Below are the code and all the weights of a small trained network. Each question names an input and a target symbol and asks about switching units off, where a switched-off unit gives its printed mean instead of its output.

import numpy as np


def w(rows, s, z=0):
    codes = np.array(rows[::2]) - 128.0
    scale = np.full(codes.shape[1], s)
    scale[-1] = z or s
    return codes * scale


def norm(h):
    return h / np.sqrt((h * h).mean(-1, keepdims=True) + 1e-5)


def f(y):
    return np.maximum(y, 0)


def softmax(a):
    e = np.exp(a - a.max(-1, keepdims=True))
    return e / e.sum(-1, keepdims=True)


def log_softmax(a):
    a = a - a.max(-1, keepdims=True)
    return a - np.log(np.exp(a).sum(-1, keepdims=True))


def net(x, mask):
    ids = ['ΦΨΩαβδεζηθλμξπστ'.index(c) for c in x.split()]
    T = len(ids)
    res = E[ids] + P[:T]
    r = norm(res)
    for j in range(2):
        rows = slice(3 * j, 3 * j + 3)
        q, k, v = (r @ M[0][rows].T for M in (Q, K, V))
        z = softmax(np.where(np.tri(T) > 0, q @ k.T / 3**0.5, -1e9)) @ v
        o = O[0][rows]
        res = res + np.where(mask[j], z, o[:, -1]) @ o[:, :-1]
    y = f(norm(res) @ A[0][:, :-1].T + A[0][:, -1])
    res = res + np.where(mask[2:18], y, B[0][:, -1]) @ B[0][:, :-1]
    return log_softmax(norm(res)[-1] @ U[:, :-1].T + U[:, -1])


Q, K, V, O, A, B = {}, {}, {}, {}, {}, {}
E = w([
[117,157,156,26,123,142,91,120],'Φ',
[97,152,87,66,156,47,180,113],'Ψ',
[107,233,181,146,164,92,99,153],'Ω',
[239,208,89,158,101,183,88,99],'α',
[198,145,99,126,162,164,99,184],'β',
[119,100,122,180,161,88,153,95],'δ',
[184,136,154,151,137,98,49,187],'ε',
[91,186,196,140,175,168,144,119],'ζ',
[138,143,126,138,93,102,137,115],'η',
[106,146,165,196,168,138,59,128],'θ',
[116,101,113,138,126,79,77,99],'λ',
[140,104,133,123,101,77,152,126],'μ',
[152,93,136,121,94,72,142,124],'ξ',
[86,191,176,70,137,162,144,129],'π',
[123,97,108,183,1,216,161,171],'σ',
[116,139,196,162,187,170,98,97],'τ',
],0.025)
P = w([
[72,207,57,214,68,207,37,253],'0',
[72,202,48,211,118,175,37,211],'1',
[116,187,73,183,130,152,62,200],'2',
[137,182,88,151,129,130,84,182],'3',
[148,166,97,135,129,119,93,161],'4',
[162,157,98,120,133,109,104,153],'5',
[158,153,104,116,128,93,114,145],'6',
[159,142,103,101,137,91,117,135],'7',
[160,140,109,92,134,81,125,120],'8',
[164,136,110,80,134,71,129,115],'9',
[159,140,116,74,137,69,142,104],'10',
[165,135,118,63,135,60,147,101],'11',
[155,126,127,53,144,59,154,97],'12',
],0.0053)
Q[0] = w([
[139,128,123,109,151,185,151,139],'H0',
[131,155,219,148,233,82,61,145],'H0',
[161,135,94,113,135,97,119,179],'H0',
[94,145,135,139,195,114,182,74],'H1',
[98,161,151,188,189,97,105,173],'H1',
[134,155,49,104,177,1,142,99],'H1',
],0.0098)
K[0] = w([
[162,97,81,171,133,195,168,156],'H0',
[22,58,220,125,200,62,127,211],'H0',
[174,102,114,88,162,139,75,230],'H0',
[70,172,193,133,127,136,149,59],'H1',
[140,120,162,254,139,95,87,183],'H1',
[171,155,170,120,136,10,71,182],'H1',
],0.008)
V[0] = w([
[195,111,160,165,165,147,146,132],'H0',
[62,19,198,111,115,141,111,203],'H0',
[38,118,201,91,254,16,153,157],'H0',
[70,61,143,178,64,167,122,118],'H1',
[91,106,195,104,173,98,94,206],'H1',
[196,82,99,247,118,111,117,142],'H1',
],0.0084)
O[0] = w([
[112,113,130,214,118,41,131,124,172],'H0',
[127,201,118,161,27,178,121,98,9],'H0',
[193,158,72,139,156,208,66,100,3],'H0',
[187,118,105,155,120,81,154,129,64],'H1',
[83,91,179,130,224,80,143,91,146],'H1',
[101,180,148,142,81,145,122,2,232],'H1',
],0.0086,0.0062)
A[0] = w([
[146,94,141,81,108,102,171,111,10],'N0',
[103,89,121,25,100,125,177,121,126],'N1',
[91,42,168,89,134,85,147,78,102],'N2',
[158,145,135,123,186,250,112,64,46],'N3',
[93,234,142,98,71,193,63,118,91],'N4',
[128,104,83,187,116,122,74,81,82],'N5',
[75,105,127,63,124,61,119,104,110],'N6',
[126,95,115,89,187,135,74,129,73],'N7',
[63,106,115,96,148,46,88,52,50],'N8',
[170,189,98,172,76,231,83,184,79],'N9',
[126,97,135,135,153,135,68,142,129],'N10',
[209,174,83,166,98,206,76,185,114],'N11',
[156,119,196,128,149,90,134,122,134],'N12',
[175,225,93,162,121,146,101,180,80],'N13',
[113,70,112,180,93,184,216,142,66],'N14',
[151,85,46,171,114,158,238,77,1],'N15',
],0.013,0.0074)
B[0] = w([
[96,80,71,176,109,60,128,141,147],'N0',
[146,187,138,156,159,156,105,162,192],'N1',
[153,202,176,141,209,152,72,176,198],'N2',
[119,141,145,134,190,133,43,205,195],'N3',
[92,77,86,136,163,165,74,135,220],'N4',
[167,180,106,75,161,128,186,126,199],'N5',
[103,77,65,175,150,116,103,115,207],'N6',
[143,134,150,143,93,96,160,116,185],'N7',
[141,85,175,153,88,160,176,148,218],'N8',
[9,10,149,107,205,80,48,96,166],'N9',
[137,150,95,107,93,122,157,118,204],'N10',
[64,167,111,206,152,165,72,131,199],'N11',
[138,99,114,123,96,101,173,122,254],'N12',
[155,147,146,128,213,201,97,163,233],'N13',
[129,152,183,107,83,227,205,188,142],'N14',
[61,151,59,148,82,148,166,103,139],'N15',
],0.015,0.0074)
U = w([
[63,102,125,115,149,160,44,111,140],'Φ',
[212,212,126,98,150,194,112,167,78],'Ψ',
[204,148,198,17,150,95,153,138,180],'Ω',
[88,76,129,74,130,2,119,80,254],'α',
[107,105,123,151,139,104,140,121,73],'β',
[91,169,84,135,140,104,167,80,124],'δ',
[123,85,208,154,165,168,173,76,61],'ε',
[131,111,106,130,129,122,132,115,76],'ζ',
[103,173,105,139,103,97,127,132,89],'η',
[128,110,111,130,128,120,133,112,90],'θ',
[133,41,66,131,142,158,153,113,101],'λ',
[110,123,92,136,97,131,125,115,124],'μ',
[103,126,121,149,86,107,115,89,166],'ξ',
[129,100,103,129,128,124,133,118,89],'π',
[110,108,159,127,93,195,185,137,175],'σ',
[137,98,110,138,155,148,181,92,115],'τ',
],0.015,0.0099)

Each question gives the input, a string of symbols that net reads in full, and the target symbol t.
The units are the heads (3 rows each of Q, K, V and O) and the neurons (one row each of A and B). Each row of codes is followed by its name. A weight is (code - 128) times the scale printed after its matrix; where a second scale follows, it is the last column's (O, A, B and U).
mask holds one flag per unit, heads first, then neurons. A switched-off unit (its flag False) gives its mean, the last column of its rows in O or B, instead of its output. The means were averaged over made-up inputs and are rounded, as every weight is.
A unit's drop is (log p(t) with every unit on - log p(t) with that unit switched off) / (log p(t) with every unit on - log p(t) with every unit switched off).
The circuit of an input: a set's keep is (log p(t) with only the set's units on - log p(t) with every unit switched off) / (log p(t) with every unit on - log p(t) with every unit switched off). Starting from the 12 units with the biggest drops (on a tie, the unit counted first), units are removed one at a time, each time the one whose removal leaves the highest keep (on an exact tie, the one counted first), for as long as the keep stays at least 0.8.
circuit, biggest first: the units of the circuit, biggest drop first
unit that matters most: the unit with the biggest drop
k most important neurons: the k neurons with the biggest drops, biggest first
heads that matter: for each layer, one digit per head in row order, 1 if its drop is at least 0.15 and else 0, layers parted by /
drop when u is switched off: that unit's drop, to one decimal
input ζ α α μ ζ η, target α: 2 most important neurons => N6; N13
input μ π σ α ξ α Φ α Ψ β α π, target Ψ: circuit, biggest first => N1
input λ Ψ β λ, target Ψ: 3 most important neurons => N5; N3; N9
input η τ ξ θ ξ τ ε π τ α β, target Φ: heads that matter => 10
input μ α α δ λ, target λ: 2 most important neurons => N8; N4
input β θ ζ α μ λ π Φ σ ε ζ, target Ψ: heads that matter => 11
input α β α τ β α δ θ α ξ ε β, target Ω: heads that matter => 10
input α μ ξ Ω θ α θ α ε α, target α: heads that matter => 10
input α α α, target Ω: heads that matter => 11
input Φ β ε Ψ α τ ξ ζ Φ ε, target Ψ: circuit, biggest first => H0; H1; N9; N10
input ε ξ η, target ε: circuit, biggest first => N8; H1
input ζ β η α ε Ω ζ λ, target Ω: circuit, biggest first => N5; H0; N11
input Ψ ε ε, target Ψ: 3 most important neurons => N5; N6; N9
input η ξ α Φ τ π π, target Ψ: unit that matters most => H1
input α ε α α ε ξ θ α λ θ, target Ψ: 2 most important neurons => N5; N9
input α θ ε β δ, target ε: 3 most important neurons => N8; N2; N10
input Φ σ Ψ α ε λ α λ, target ε: 2 most important neurons => N8; N6
input Φ δ α τ π β μ θ α β ε θ, target Ψ: 3 most important neurons => N5; N6; N9
input α τ α ε ζ Φ β α α ε π Φ δ, target ε: 2 most important neurons => N8; N13
input β η β α τ β α ξ α θ θ α τ, target Ψ: unit that matters most => H0
input β Φ α δ, target δ: 2 most important neurons => N15; N13
input β ε θ ξ ε ε α ε α α, target Ω: 2 most important neurons => N6; N11
input η Ω σ δ λ α α β, target Φ: 3 most important neurons => N11; N9; N5
input Φ α β α ξ α β λ ε Φ, target Ψ: 4 most important neurons => N1; N2; N9; N11
input λ ζ Φ ε ε α ε, target Ω: 4 most important neurons => N6; N11; N9; N5
input ξ α α λ δ, target δ: circuit, biggest first => N15; H0; N5
input Ψ β ξ α α μ β θ ε α δ β, target Ω: 2 most important neurons => N6; N4
input ξ ε τ ε ε, target Ω: drop when N9 is switched off => 0.2
input Φ δ Ψ α λ, target Ψ: drop when N9 is switched off => 0.2
